Here is a tiny trained network, its code and every weight. The questions are about switching its units off for an input and a class, where a switched-off unit gives its printed mean instead of its output.

import numpy as np


def w(rows, s, z=0):
    codes = np.array(rows[::2]) - 128.0
    scale = np.full(codes.shape[1], s)
    scale[-1] = z or s
    return codes * scale


def f(y):
    return np.maximum(y, 0)


def log_softmax(a):
    a = a - a.max(-1, keepdims=True)
    return a - np.log(np.exp(a).sum(-1, keepdims=True))


def net(x, mask):
    res = np.array(x, float).reshape(1, 7) / 4 @ E
    y = f(res @ A[0][:, :-1].T + A[0][:, -1])
    res = res + np.where(mask, y, B[0][:, -1]) @ B[0][:, :-1]
    return log_softmax(res[-1] @ U[:, :-1].T + U[:, -1])


A, B = {}, {}
E = w([
[160,179,87,201,177,206,210,146,186],'x0',
[141,72,69,132,129,125,165,78,129],'x1',
[117,102,207,152,131,119,113,69,114],'x2',
[152,227,148,149,94,93,148,104,122],'x3',
[190,69,84,202,113,179,33,169,117],'x4',
[151,100,95,117,3,226,116,54,99],'x5',
[99,157,131,63,140,146,99,73,137],'x6',
],0.0069)
A[0] = w([
[133,129,124,104,131,130,108,134,131,106],'neuron 0',
[118,94,144,134,163,61,133,114,129,38],'neuron 1',
[125,184,191,178,142,145,115,112,141,92],'neuron 2',
[115,144,147,69,149,135,60,122,124,82],'neuron 3',
[123,194,86,94,200,158,160,97,148,158],'neuron 4',
[136,183,173,164,167,144,121,115,124,165],'neuron 5',
[119,163,173,157,111,110,126,131,147,9],'neuron 6',
[115,64,164,127,234,16,82,182,130,117],'neuron 7',
[102,158,153,40,61,144,215,48,124,129],'neuron 8',
[136,160,126,79,110,112,43,133,129,119],'neuron 9',
[101,161,151,51,137,135,19,145,122,108],'neuron 10',
[144,96,94,112,163,152,139,122,130,5],'neuron 11',
[106,247,124,80,168,104,203,243,142,96],'neuron 12',
[152,125,73,136,82,106,96,147,124,55],'neuron 13',
[119,120,152,112,148,126,97,173,122,97],'neuron 14',
[119,139,115,108,133,125,127,112,135,88],'neuron 15',
[110,145,129,78,96,127,165,57,129,147],'neuron 16',
[160,166,68,123,5,73,69,181,110,38],'neuron 17',
[117,45,116,145,161,247,163,254,137,96],'neuron 18',
[144,152,165,142,128,136,122,122,157,111],'neuron 19',
[133,98,110,143,166,165,137,82,137,81],'neuron 20',
[132,227,65,128,209,190,169,106,151,157],'neuron 21',
],0.014,0.0022)
B[0] = w([
[159,93,149,163,121,116,136,162,120,140],'neuron 0',
[152,141,84,145,146,98,143,145,164,174],'neuron 1',
[120,194,153,146,114,165,135,140,90,168],'neuron 2',
[141,90,141,137,104,74,103,142,119,176],'neuron 3',
[144,108,89,155,174,152,172,115,167,195],'neuron 4',
[125,171,143,119,133,177,151,124,90,171],'neuron 5',
[117,174,126,114,120,152,106,99,91,152],'neuron 6',
[120,108,100,81,167,5,162,121,201,252],'neuron 7',
[127,20,121,112,101,41,83,133,152,236],'neuron 8',
[118,74,144,155,84,124,109,136,123,178],'neuron 9',
[115,64,128,106,71,84,103,127,111,200],'neuron 10',
[132,103,139,161,87,141,128,121,135,159],'neuron 11',
[136,246,170,130,193,26,147,129,89,236],'neuron 12',
[104,121,150,131,119,179,158,144,129,169],'neuron 13',
[155,122,117,131,132,76,102,102,126,160],'neuron 14',
[150,144,90,124,117,121,115,130,146,140],'neuron 15',
[112,67,120,117,110,91,102,159,158,198],'neuron 16',
[130,88,98,142,140,240,127,108,149,190],'neuron 17',
[121,2,83,136,85,219,111,125,177,244],'neuron 18',
[127,158,131,126,140,154,113,146,103,148],'neuron 19',
[119,121,140,122,110,153,97,151,111,171],'neuron 20',
[136,140,70,120,182,207,191,124,195,224],'neuron 21',
],0.019,0.012)
U = w([
[125,122,85,156,104,241,138,118,132,254],'0',
[125,247,202,131,136,121,126,121,2,142],'1',
[129,174,102,90,178,65,169,127,146,57],'2',
[100,73,116,90,61,94,68,134,128,153],'3',
],0.0058,0.00036)

Each question gives the input, the list of numbers given to net, and the class t.
The units are the neurons (one row each of A and B). Each row of codes is followed by its name. A weight is (code - 128) times the scale printed after its matrix; where a second scale follows, it is the last column's (A, B and U).
mask holds one flag per neuron, in row order. A switched-off neuron (its flag False) gives its mean, the last column of its row in B, instead of its output. The means were averaged over made-up inputs and are rounded, as every weight is.
A unit's drop is (log p(t) with every unit on - log p(t) with that unit switched off) / (log p(t) with every unit on - log p(t) with every unit switched off).
The circuit of an input: a set's keep is (log p(t) with only the set's units on - log p(t) with every unit switched off) / (log p(t) with every unit on - log p(t) with every unit switched off). Starting from the 12 units with the biggest drops (on a tie, the unit counted first), units are removed one at a time, each time the one whose removal leaves the highest keep (on an exact tie, the one counted first), for as long as the keep stays at least 0.8.
units of the circuit, in order: the units of the circuit, biggest drop first
top k neurons: the k neurons with the biggest drops, biggest first
drop of u: that unit's drop, to one decimal
input [3,-1,7,-1,2,-3,5], class 2: units of the circuit, in order -> neuron 18
input [2,-4,6,-4,4,-6,-7], class 2: top 2 neurons -> neuron 7; neuron 8
input [2,0,-4,3,4,-3,-3], class 0: units of the circuit, in order -> neuron 7; neuron 8
input [-1,0,7,-8,0,-3,-4], class 2: top 3 neurons -> neuron 7; neuron 8; neuron 10
input [7,3,-4,4,3,-2,-5], class 0: top 2 neurons -> neuron 18; neuron 7
input [-2,-8,7,6,-4,-6,4], class 1: top 3 neurons -> neuron 2; neuron 12; neuron 5
input [-3,3,-7,-2,-2,-1,-6], class 2: top 2 neurons -> neuron 8; neuron 10
input [2,-7,-2,8,8,-2,7], class 1: top 2 neurons -> neuron 18; neuron 12
input [8,-1,-2,0,-1,-2,-2], class 0: top 3 neurons -> neuron 18; neuron 7; neuron 21
input [-8,-2,5,-6,-1,-1,-7], class 2: top 3 neurons -> neuron 7; neuron 18; neuron 8
input [1,8,-5,2,-2,5,-4], class 0: top 2 neurons -> neuron 7; neuron 10
input [0,-3,5,-1,2,1,-7], class 0: top 2 neurons -> neuron 8; neuron 12
input [8,-2,3,4,3,0,4], class 0: top 2 neurons -> neuron 21; neuron 7
input [6,-4,-4,-1,-6,5,-6], class 2: units of the circuit, in order -> neuron 12
input [-1,4,5,0,1,0,-1], class 2: top 3 neurons -> neuron 18; neuron 8; neuron 10
input [-1,4,-5,5,2,-3,-6], class 2: top 2 neurons -> neuron 18; neuron 12
input [2,3,6,3,7,-3,2], class 1: top 3 neurons -> neuron 18; neuron 8; neuron 21
input [8,2,8,6,1,-5,8], class 1: drop of neuron 13 -> 0.0
input [-3,-5,-6,-8,-6,-3,2], class 2: drop of neuron 12 -> 0.6
input [1,6,3,-5,0,-8,-3], class 2: units of the circuit, in order -> neuron 7
input [0,-4,7,8,6,-1,-2], class 1: drop of neuron 18 -> 0.2
input [6,-5,-8,8,3,-6,1], class 1: drop of neuron 5 -> 0.2
